(in the rows, 128 means zero)
Facts:
q_105 ψ:vidrara
q_107 ψ:kibiron
q_118 γ:q_303 ψ:fligrur
q_119 γ:q_301 ρ:q_706,q_630 ψ:fligrur
q_12 ρ:q_829 ψ:kibiron
q_136 γ:q_874 ρ:q_933 ψ:kibiron
q_137 γ:q_571 ρ:q_663 ψ:fligrur
q_150 γ:q_34 ρ:q_860,q_933,q_608 ψ:kibiron
q_159 γ:q_629 ρ:q_867 ψ:fligrur
q_164 ρ:q_368 ψ:fligrur
q_175 ρ:q_418 ψ:kibiron
q_18 γ:q_505 ψ:vidrara
q_185 ψ:kibiron
q_188 γ:q_206 ψ:fligrur
q_192 ψ:fligrur
q_20 ρ:q_201,q_648,q_763 ψ:fligrur
q_200 γ:q_628 ψ:kibiron
q_201 γ:q_763 ρ:q_829 ψ:vidrara
q_202 γ:q_362 ρ:q_895 ψ:vidrara
q_204 γ:q_164 ψ:vidrara
q_205 γ:q_599 ψ:kibiron
q_206 γ:q_598 ψ:vidrara
q_212 ρ:q_355 ψ:fligrur
q_216 ψ:fligrur
q_22 γ:q_212 ρ:q_201,q_860 ψ:fligrur
q_230 γ:q_619 ρ:q_355,q_368 ψ:kibiron
q_231 γ:q_846 ψ:fligrur
q_243 γ:q_854 ψ:kibiron
q_244 γ:q_905 ρ:q_303,q_673 ψ:kibiron
q_254 γ:q_82 ρ:q_355,q_781 ψ:fligrur
q_263 γ:q_915 ρ:q_573 ψ:kibiron
q_272 γ:q_119 ρ:q_839 ψ:vidrara
q_277 γ:q_508 ψ:fligrur
q_279 γ:q_793 ψ:kibiron
q_284 γ:q_458 ψ:vidrara
q_287 γ:q_719 ψ:fligrur
q_298 γ:q_418 ψ:kibiron
q_301 γ:q_298 ψ:kibiron
q_303 γ:q_398 ψ:kibiron
q_318 γ:q_663 ψ:kibiron
q_329 γ:q_382 ψ:vidrara
q_335 γ:q_201 ρ:q_860 ψ:kibiron
q_34 γ:q_812 ψ:kibiron
q_35 γ:q_4 ρ:q_860 ψ:kibiron
q_352 γ:q_973 ρ:q_873 ψ:kibiron
q_355 γ:q_895 ρ:q_368 ψ:kibiron
q_362 γ:q_18 ψ:kibiron
q_364 γ:q_948 ψ:fligrur
q_368 γ:q_769 ψ:kibiron
q_372 γ:q_606 ρ:q_760 ψ:kibiron
q_382 γ:q_467 ψ:vidrara
q_391 γ:q_254 ρ:q_619,q_775 ψ:kibiron
q_393 γ:q_263 ρ:q_458,q_150 ψ:kibiron
q_398 γ:q_880 ψ:vidrara
q_4 γ:q_137 ψ:vidrara
q_400 γ:q_987 ψ:fligrur
q_408 ρ:q_760,q_201,q_362 ψ:fligrur
q_417 ψ:kibiron
q_418 γ:q_960 ρ:q_575 ψ:kibiron
q_424 γ:q_673 ψ:kibiron
q_426 ψ:kibiron
q_435 γ:q_355 ψ:vidrara
q_436 γ:q_279 ψ:kibiron
q_453 γ:q_175 ψ:kibiron
q_457 ρ:q_355,q_629 ψ:vidrara
q_458 γ:q_532 ρ:q_65,q_298 ψ:kibiron
q_467 γ:q_12 ρ:q_201,q_673,q_417 ψ:kibiron
q_479 ρ:q_673,q_231 ψ:kibiron
q_494 γ:q_692 ψ:vidrara
q_496 γ:q_216 ρ:q_352 ψ:fligrur
q_499 ρ:q_355,q_368 ψ:kibiron
q_505 γ:q_637 ψ:vidrara
q_508 γ:q_829 ρ:q_829,q_706 ψ:kibiron
q_513 γ:q_22 ρ:q_587,q_630 ψ:vidrara
q_516 γ:q_424 ρ:q_244 ψ:kibiron
q_518 ρ:q_987 ψ:kibiron
q_519 γ:q_573 ψ:kibiron
q_532 γ:q_980 ρ:q_828,q_573 ψ:kibiron
q_571 γ:q_949 ρ:q_499 ψ:fligrur
q_573 γ:q_230 ψ:kibiron
q_575 γ:q_192 ρ:q_587 ψ:kibiron
q_580 γ:q_775 ρ:q_867 ψ:vidrara
q_583 ψ:kibiron
q_587 γ:q_159 ψ:kibiron
q_598 γ:q_205 ψ:kibiron
q_599 γ:q_499 ψ:fligrur
q_606 γ:q_63 ψ:vidrara
q_608 γ:q_945 ρ:q_828 ψ:kibiron
q_619 γ:q_200 ρ:q_873 ψ:fligrur
q_625 γ:q_807 ψ:fligrur
q_628 γ:q_284 ψ:kibiron
q_629 γ:q_79 ψ:kibiron
q_63 γ:q_494 ψ:fligrur
q_630 γ:q_408 ρ:q_231,q_355 ψ:fligrur
q_637 γ:q_516 ρ:q_760,q_573,q_362 ψ:kibiron
q_648 ρ:q_867 ψ:kibiron
q_649 γ:q_400 ρ:q_200,q_513,q_212 ψ:fligrur
q_65 γ:q_457 ρ:q_775 ψ:fligrur
q_663 γ:q_105 ψ:fligrur
q_664 γ:q_781 ψ:kibiron
q_673 γ:q_453 ψ:kibiron
q_692 γ:q_150 ψ:kibiron
q_697 ρ:q_829 ψ:vidrara
q_706 γ:q_287 ψ:vidrara
q_714 ρ:q_107,q_355 ψ:kibiron
q_719 γ:q_519 ψ:vidrara
q_73 ρ:q_18 ψ:vidrara
q_744 γ:q_908 ψ:kibiron
q_745 γ:q_204 ρ:q_200,q_860 ψ:vidrara
q_746 ρ:q_159,q_368 ψ:fligrur
q_760 γ:q_243 ψ:kibiron
q_763 γ:q_496 ρ:q_298 ψ:vidrara
q_769 γ:q_839 ψ:kibiron
q_775 γ:q_587 ρ:q_231 ψ:kibiron
q_781 γ:q_513 ρ:q_860,q_368 ψ:kibiron
q_784 γ:q_335 ρ:q_35 ψ:kibiron
q_79 γ:q_188 ρ:q_760,q_107 ψ:kibiron
q_793 γ:q_664 ψ:vidrara
q_807 γ:q_364 ψ:vidrara
q_812 γ:q_706 ψ:vidrara
q_82 γ:q_231 ρ:q_513 ψ:kibiron
q_828 γ:q_967 ρ:q_860 ψ:kibiron
q_829 γ:q_583 ρ:q_575 ψ:vidrara
q_832 γ:q_244 ρ:q_298 ψ:kibiron
q_839 γ:q_648 ρ:q_697 ψ:kibiron
q_846 γ:q_479 ψ:vidrara
q_852 ψ:vidrara
q_854 γ:q_329 ψ:fligrur
q_860 ρ:q_355 ψ:fligrur
q_867 ρ:q_35 ψ:vidrara
q_873 γ:q_518 ψ:kibiron
q_874 γ:q_714 ψ:kibiron
q_877 γ:q_89 ψ:vidrara
q_880 γ:q_933 ρ:q_907 ψ:kibiron
q_884 γ:q_852 ρ:q_159,q_629 ψ:kibiron
q_89 γ:q_372 ρ:q_159,q_212 ψ:vidrara
q_895 γ:q_65 ψ:kibiron
q_905 γ:q_860 ρ:q_35,q_775 ψ:kibiron
q_907 γ:q_393 ρ:q_828,q_298 ψ:vidrara
q_908 γ:q_873 ρ:q_508 ψ:kibiron
q_915 γ:q_697 ψ:kibiron
q_933 γ:q_318 ψ:fligrur
q_945 ψ:kibiron
q_948 γ:q_975 ψ:vidrara
q_949 γ:q_73 ψ:kibiron
q_960 γ:q_417 ψ:vidrara
q_967 γ:q_435 ψ:kibiron
q_973 γ:q_867 ψ:fligrur
q_975 γ:q_136 ρ:q_573,q_832 ψ:vidrara
q_980 γ:q_391 ρ:q_975 ψ:kibiron
q_987 γ:q_272 ρ:q_587,q_355 ψ:vidrara

Known rows:
q_436: [124 118 178 104 143 108 153 111  92  92 129 118 122 164 138 188 154  85
  93 137 144 143  94 157 148 114 142 191 184 149 143 170 117 127 124 106]
q_933: [133 101 212 136 153  86  94  79  95  89 132 118  95 112 184 154 131 102
 117 134 140 155 173 162 166  91 148 170 183 120 147 169 139 143 122 125]
q_73: [146  97 160 138 129 102 125  88  87 110 100 141  72 113 143 180  99 119
  97 133 142 139 157 113 131 117 169 163 165 123 152 193 118  78 133 130]
q_453: [124 116 174 101 160 107 143 110  92  81 132 113 126 173 143 192 151  88
  92 130 147 147 101 150 150 115 153 211 177 152 140 171 106 125 116 112]
q_89: [144  94 157 125 154  81 144  99  91 125 104 139 105 111 148 179 108 118
 103 145 149 137 162 117 115 119 170 163 166 125 153 192 132  97 139 135]
q_65: [125  95 213 106 135  80  90  77  98  83 131 120  86 109 175 141 129 109
 110 129 124 156 171 165 148  94 149 171 178 121 153 176 137 142 127 125]
q_303: [125 118 177 103 144 106 156 109  93  89 130 116 123 166 138 191 155  85
  95 138 145 142  95 158 146 114 144 191 185 149 143 169 117 130 123 107]
q_867: [139 109 187 115 137  81 105  94  87 121 100 138  75 108 140 144 126 117
 105 126 136 152 143 114 121 119 171 158 169 143 153 208 100  66 140 136]
q_206: [152 115 112 147 133 105 162  89  89 130 109 141  76 111 154 214 134 112
  95 158 142 155 157 115 113 116 167 161 166 123 159 184 143 123 128 135]
q_719: [140  97 145 136 141  91 159 104  88 144 104 137 125 108 177 163  92 115
 101 152 148 134 154 120 123 123 162 165 166 121 145 200 141  84 138 132]
q_18: [150  94 137 133 179  86 134  99  87 115 111 135 111 123 161 204 114 119
  99 139 151 143 173 114 122 119 171 188 165 123 147 188 120 115 123 135]
q_118: [131 100 213 132 147  84  97  79  93  88 132 118  86 110 186 149 128 102
 115 132 135 153 173 162 168  94 144 172 181 119 148 171 140 142 120 126]
q_573: [117 115 162  96 129 106 161 115  89 123 130 118 142 139 158 156 139  85
  91 137 135 138  90 166 151 120 119 191 183 137 140 178 124 115 130  87]
q_839: [122 115 169 116 137 104 145 107  97  85 129 119 124 164 137 167 145  93
  92 132 135 140  91 158 132 109 144 201 181 155 151 175 112 123 128  87]
q_860: [125 103 224 144 167 103  87  80 122  74 131 137  67 112 185 130 118 116
 105 126 109 165 162 160 177  83 162 161 169 118 142 167 129 102 130 123]
q_915: [122 118 181 105 140 109 155 108  92  90 127 117 115 164 140 186 151  86
  93 136 140 143  93 155 149 115 142 188 182 149 143 171 116 125 122 104]
q_505: [150  93 135 131 185  86 128  99  86 109 112 134 114 127 164 207 120 119
  98 136 152 146 175 115 120 119 170 198 165 123 145 189 116 115 121 135]
q_318: [124 118 180 103 146 108 154 109  94  87 129 117 123 167 140 191 155  87
  93 138 144 143  97 158 145 114 146 190 184 150 143 169 117 128 123 108]

Rows:
No name comes twice in this set of rows, the named rows included.
[123 117 177 111 139 106 145 108  95  86 129 119 125 165 138 175 150  91
  93 134 138 142  92 158 138 110 147 192 182 153 148 171 110 121 129  95] -> q_467
[124 116 177 103 148 105 148 111  95  89 130 119 127 168 138 182 153  90
  93 136 143 143  94 160 136 111 150 189 184 151 146 170 110 125 128 102] -> q_136
[149  95 143 135 153  87 142  97  90 124 106 139 100 111 149 186 111 118
  99 145 150 139 163 116 117 118 168 169 166 122 153 190 127 104 134 131] -> q_202
[149  97 132 152 126  97 127  83  91 101 100 139  80 116 140 160  86 121
 103 133 139 136 152 114 120 106 167 185 164 129 161 205 122  71 135 105] -> q_697
[149 101 137 145 164  99 130 104  91 128 108 142 113 110 151 172 109 120
  98 145 150 142 160 117 119 109 171 160 167 119 151 180 120  77 142 130] -> q_745
[109 123 190 104 146 108 159 110  92 108 127 107 181 160 152 174 121  84
  94 143 141 135  95 169 144 119 141 184 172 153 132 176 137 108 137 112] -> q_34
[119 117 187 110 130 113 127 100  92  72 122 119  94 171 137 171 145  94
  91 126 125 144  92 142 155 110 151 200 172 156 145 175  99 103 123  90] -> q_175
[116 101 188  87 142  94 164 118 119 108 132 133  92 145 150 148 146  95
  91 133 122 138  86 168 149 109 125 194 172 129 146 170 132  78 116 102] -> q_230
[126 109 217 102 126 108 156 108 100  79 119 117 112 161 134 200 147  89
 105 153 149 136  94 163 155 111 142 166 198 150 150 166 108 133 135  91] -> q_301
[116 109 202 101 130 111 136 107 102  69 122 129  73 171 136 177 141  96
  91 129 117 143  90 149 160 105 152 188 168 149 144 169 109  84 118 101] -> q_714
[120 112 195  95 151 105 160 116 106  82 130 126  91 168 138 193 157  89
  93 137 138 143  92 161 152 109 145 189 174 141 143 168 127 113 112 119] -> q_368
[132 105 203 145 163  90  90  80 103  89 133 125 103 111 184 135 123 112
 113 130 129 158 168 165 160  85 156 165 183 119 150 169 132 139 135 118] -> q_22
[114 106 211  93 134 110 148 111 122  67 123 135  67 173 136 180 148  98
  90 127 110 146  89 151 158 100 153 184 166 144 146 168 123  69 108 114] -> q_499
[118 116 189  95 140 102 146 109  96  87 128 118 110 160 137 171 156  88
  93 131 134 144  90 153 139 113 149 186 182 156 147 174 112 119 127 109] -> q_884
[126 122 202 113 134  75  97  78 104  99 133 122  73 107 180 138 167  91
 116 128 106 178 159 150 121  92 161 159 189 136 159 184 142 142 121 135] -> q_159

Now the same objects, written a new way:
Known rows:
q_164: [123 116 161 132 171  97 120 102 135 115 117 148 137 184 121 147 124 140
  90  99  95  66 108 107 132 103 121]
q_417: [128  74 179 158 129 101 102  83 144 136 168 127 136 126 142 124  74  78
 142  86 100 102 126 106  92 111 130]
q_435: [114  69 181 138 169 103  99 148 143  83 127 156 148 145 117  94 106  79
 150  98  58 121 113 114 127  79 146]
q_973: [113 126 155 141 142  64  97  86 138 107 141 148 144 154 133 124 109 105
  99 100  88 121  97 105 172  81 148]
q_692: [121  78 153 161 143  78  94 119 137 128 170 140 147 126 121 116 104  68
 155  89 106 104 125 102  93  72 142]
q_263: [132  78 121 162 152  84 104 110 136 105 174 135 135 137 149 128  99  78
 152  81 108  93 122 105  98  98 161]
q_20: [122 143 135 124 155  72 110  98 135 130 148 138 120 170 145 116 116 102
 141  94  87 100 116 101 169  90 135]
q_583: [126  79 149 174 143 105 106  90 135 127 168 144 144 114 131 104  96  97
 149  91 123 104 127 102 102  89 125]
q_706: [103 100 160 115 141 106  93 134 142 104 149 156 145 132 119  90  93  75
 157  92  71 108 114 130  98 126 124]
q_649: [104 165 126 125 153  37 116 111 130 120 158 142 142 163 131 114 125  90
 122  97  88 105 107 108 150  86 127]
q_793: [115  94 171 139 163 103  99 135 146  82 134 159 147 145 119  93  98  68
 149  97  53 131 111 108 138  93 147]
q_136: [124  94 156 166 154  82 106 116 131 113 161 133 140 147 131 117 112  71
 155  86 101  90 127  88  94  89 143]
q_457: [125  92 175 136 179 126 127 133 131  84 113 155 139 160 119  97  95  83
 147  94  55 100 121  89 129 129 126]
q_908: [113 115 174 163 159  85  67 100 136  98 177 132 142 123 160  96 105  57
 153  95 101 109 135  82 139  99 132]
q_852: [121  73 156 152 156 117 117  96 150  70 126 157 149 149 118 108  62  89
 110  96  57 133 100 120 145 122 138]
q_587: [101  76 203 133 148  76  80 109 142 122 164 127 145 139 127 149 113  73
 148  82  94  84 131 102  62  99 132]
q_408: [128 121 104 108 162  95 110 105 131 173 153 148 118 144 142 109 116 127
 172  94 117 105 126 100 168  84 128]
q_329: [112  71 142 123 156  90 133 158 142 126 132 153 147 139  99 107  90  73
 158  89  56 128 110 123 112  97 148]

Rows:
No name comes twice in this set of rows, the named rows included.
[102 131 175 160 151  69  85 131 123  80 168 131 150 138 134 123 122  62
 152  82 101  84 119 100  61  92 144] -> q_35
[117 111 161 140 148 127 121 101 135  63 128 158 149 146 118 108  73  90
 127  89  58 109 101 111 109 150 137] -> q_867
[117  67 166 156 141  68 116 124 140 142 163 132 141 134 114 133  99  61
 155  84  94 108 125 104  84  70 144] -> q_243
[125  56 141 143 171  73 101 124 136 118 163 128 139 154 140 142 106  72
 156  82  94  90 137  92 100  86 153] -> q_79
[ 99 184 148 118 142  71 100 135 125 138 158 140 132 156 137  98 148  98
 173  97 109  93 117 119 115  61 122] -> q_630
[123 118 165 156 128  55 144 110 130 135 155 108 123 137 130 123  75  39
 173  77  68 126 129  75 110  99 137] -> q_905
[119 141 151 150 143  70 101  92 137 110 151 151 134 156 130 102 105 105
 121 107  90 133 100 110 187  65 139] -> q_496
[126  79 149 145 167 126 120 132 139 110 133 166 143 132 115  89  86  93
 149 101  71 118 115 120 137 103 134] -> q_73
[115  79 138 123 159 122 107 111 149 110 145 156 147 140 133 101  75  90
 139  95  68 110 119 128 125 141 116] -> q_697
[125 105 157 169 137  86 108 114 140 120 164 122 118 141 140 112 105  67
 163  85 103  98 123 115  78  84 149] -> q_458
[108 115 130 123 159 100 113 126 134  85 156 156 147 145 125  98  80  66
 143  89  65 105 111 126 112 132 122] -> q_987
[104 102 151 119 151 107  82 102 145  79 155 152 149 135 144  92  80  71
 143  93  58 118 112 123 128 133 132] -> q_201
[118 121 154 169 159  76 101  96 126  77 162 131 144 142 147 114  96  61
 133  87  93  95 121  84 108 113 135] -> q_335

